Below are the code and all the weights of a small trained network. Each question names an input and a target symbol and asks about switching units off, where a switched-off unit gives its printed mean instead of its output.

import numpy as np


def w(rows, s, z=0):
    codes = np.array(rows[::2]) - 128.0
    scale = np.full(codes.shape[1], s)
    scale[-1] = z or s
    return codes * scale


def f(y):
    return np.maximum(y, 0)


def softmax(a):
    e = np.exp(a - a.max(-1, keepdims=True))
    return e / e.sum(-1, keepdims=True)


def log_softmax(a):
    a = a - a.max(-1, keepdims=True)
    return a - np.log(np.exp(a).sum(-1, keepdims=True))


def net(x, mask):
    ids = ['γεζλμτ'.index(c) for c in x.split()]
    T = len(ids)
    res = E[ids] + P[:T]
    u = 0
    for l in range(2):
        q, k, v = (res @ M[l].T for M in (Q, K, V))
        z = softmax(np.where(np.tri(T) > 0, q @ k.T / 2**0.5, -1e9)) @ v
        res = res + np.where(mask[u], z, O[l][:, -1]) @ O[l][:, :-1]
        u += 1
        y = f(res @ A[l][:, :-1].T + A[l][:, -1])
        res = res + np.where(mask[u : u + 4], y, B[l][:, -1]) @ B[l][:, :-1]
        u += 4
    return log_softmax(res[-1] @ U[:, :-1].T + U[:, -1])


Q, K, V, O, A, B = {}, {}, {}, {}, {}, {}
E = w([
[136,30,10,155,125],'γ',
[125,57,38,108,113],'ε',
[170,71,32,148,125],'ζ',
[164,92,67,103,116],'λ',
[213,109,216,135,188],'μ',
[102,124,163,162,39],'τ',
],0.013)
P = w([
[240,234,126,227,104],'0',
[76,207,94,151,187],'1',
[32,70,209,175,174],'2',
[193,147,146,99,71],'3',
[61,254,133,97,189],'4',
[33,58,248,98,115],'5',
[180,118,128,125,94],'6',
],0.0098)
Q[0] = w([
[3,127,179,177,101],'L0H0',
[169,223,72,194,113],'L0H0',
],0.02)
K[0] = w([
[68,163,123,90,34],'L0H0',
[123,94,70,250,153],'L0H0',
],0.021)
V[0] = w([
[2,218,179,251,43],'L0H0',
[143,71,122,81,142],'L0H0',
],0.0069)
O[0] = w([
[254,77,113,133,197,163],'L0H0',
[121,156,119,115,107,7],'L0H0',
],0.0078,0.0014)
A[0] = w([
[90,143,59,2,154,140],'L0N0',
[118,244,160,203,150,64],'L0N1',
[91,65,12,84,174,74],'L0N2',
[225,197,113,183,116,2],'L0N3',
],0.0084,0.01)
B[0] = w([
[154,116,116,158,153,252],'L0N0',
[196,112,126,105,122,175],'L0N1',
[151,164,152,110,121,242],'L0N2',
[117,210,125,249,87,176],'L0N3',
],0.022,0.0028)
Q[1] = w([
[58,62,169,117,229],'L1H0',
[131,251,102,169,193],'L1H0',
],0.018)
K[1] = w([
[181,128,230,129,42],'L1H0',
[115,175,120,250,141],'L1H0',
],0.02)
V[1] = w([
[135,222,246,120,145],'L1H0',
[124,90,105,216,94],'L1H0',
],0.014)
O[1] = w([
[56,11,138,254,149,224],'L1H0',
[120,104,115,32,60,248],'L1H0',
],0.0095,0.013)
A[1] = w([
[46,198,18,115,130,49],'L1N0',
[37,199,130,67,33,3],'L1N1',
[208,79,206,93,157,99],'L1N2',
[180,248,136,138,116,176],'L1N3',
],0.016,0.0049)
B[1] = w([
[86,169,9,130,108,157],'L1N0',
[203,18,192,160,193,208],'L1N1',
[112,167,10,89,123,244],'L1N2',
[56,156,223,166,77,235],'L1N3',
],0.013,0.011)
U = w([
[118,159,130,141,106,154],'γ',
[160,57,126,110,108,2],'ε',
[238,139,180,207,90,163],'ζ',
[254,130,124,162,212,204],'λ',
[56,91,131,168,202,59],'μ',
[191,131,41,147,120,179],'τ',
],0.0061,0.007)

Each question gives the input, a string of symbols that net reads in full, and the target symbol t.
The units are the heads (2 rows each of Q, K, V and O) and the neurons (one row each of A and B). Each row of codes is followed by its name. A weight is (code - 128) times the scale printed after its matrix; where a second scale follows, it is the last column's (O, A, B and U).
mask holds one flag per unit, layer by layer, with each layer's heads first. A switched-off unit (its flag False) gives its mean, the last column of its rows in O or B, instead of its output. The means were averaged over made-up inputs and are rounded, as every weight is.
A unit's drop is (log p(t) with every unit on - log p(t) with that unit switched off) / (log p(t) with every unit on - log p(t) with every unit switched off).
The circuit of an input: a set's keep is (log p(t) with only the set's units on - log p(t) with every unit switched off) / (log p(t) with every unit on - log p(t) with every unit switched off). Starting from all 10 units, units are removed one at a time, each time the one whose removal leaves the highest keep (on an exact tie, the one counted first), for as long as the keep stays at least 0.8.
units of the circuit, in order: the units of the circuit, biggest drop first
unit that matters most: the unit with the biggest drop
k most important neurons: the k neurons with the biggest drops, biggest first
top k neurons in layer l: the k neurons of layer l with the biggest drops, biggest first
input μ τ τ ζ λ ζ, target λ: units of the circuit, in order => [L1H0 L1N1]
input μ τ ζ, target τ: unit that matters most => L0N2
input ε μ μ μ μ μ γ, target ζ: top 2 neurons in layer 1 => [L1N3 L1N1]
input ε λ ζ, target λ: units of the circuit, in order => [L1H0 L1N1 L0H0]
input ε γ λ ε ζ, target γ: 4 most important neurons => [L1N3 L0N2 L0N0 L1N0]
input τ γ μ μ μ, target ε: 2 most important neurons => [L0N3 L1N1]
input ε λ λ, target λ: units of the circuit, in order => [L1H0 L1N1 L0H0 L1N3]
input γ μ ζ μ ζ, target ζ: units of the circuit, in order => [L1N1 L1N3 L1H0]
input ε γ τ τ μ λ λ, target γ: units of the circuit, in order => [L0N2 L1H0 L1N3 L1N1]
input μ μ γ λ, target ζ: units of the circuit, in order => [L1H0 L1N3 L1N1]
input ε λ μ μ ε, target γ: 3 most important neurons => [L0N0 L1N3 L0N2]
input τ λ γ τ μ γ, target τ: units of the circuit, in order => [L0H0 L1N2 L0N2 L1H0]
input ζ ε μ ε τ λ, target τ: units of the circuit, in order => [L1N2 L0H0]
input ε λ γ τ γ λ, target τ: unit that matters most => L0H0
input ζ γ ε τ γ, target λ: units of the circuit, in order => [L1N1 L1H0]
input ζ ζ λ ε τ, target λ: units of the circuit, in order => [L1N1 L1H0]
input ε τ ε, target τ: 2 most important neurons => [L1N2 L1N1]
input γ τ μ ε, target ζ: units of the circuit, in order => [L1N3 L1H0 L1N1]
input τ μ μ λ ε λ μ, target τ: 3 most important neurons => [L0N2 L1N2 L0N3]
input λ λ ε ε λ μ μ, target γ: unit that matters most => L0H0
input τ λ τ μ τ, target ε: units of the circuit, in order => [L0H0 L0N3 L1H0]
input ζ λ γ τ ε, target λ: units of the circuit, in order => [L1N1 L1H0]
input μ μ μ ε, target ζ: 2 most important neurons => [L1N3 L1N1]
input ε τ ε ζ, target ζ: units of the circuit, in order => [L1H0 L1N3 L1N1]
input μ λ γ ζ ε λ μ, target γ: units of the circuit, in order => [L1H0 L1N3 L1N2]
input μ λ μ ζ λ μ γ, target ζ: 2 most important neurons => [L1N2 L1N3]
input ζ λ ε ζ, target γ: top 2 neurons in layer 1 => [L1N3 L1N1]
input τ ε μ ε τ μ, target τ: unit that matters most => L1N2
input ε μ μ τ ε, target γ: 2 most important neurons => [L0N0 L0N2]
input μ ε μ λ μ, target μ: 2 most important neurons => [L0N3 L0N0]
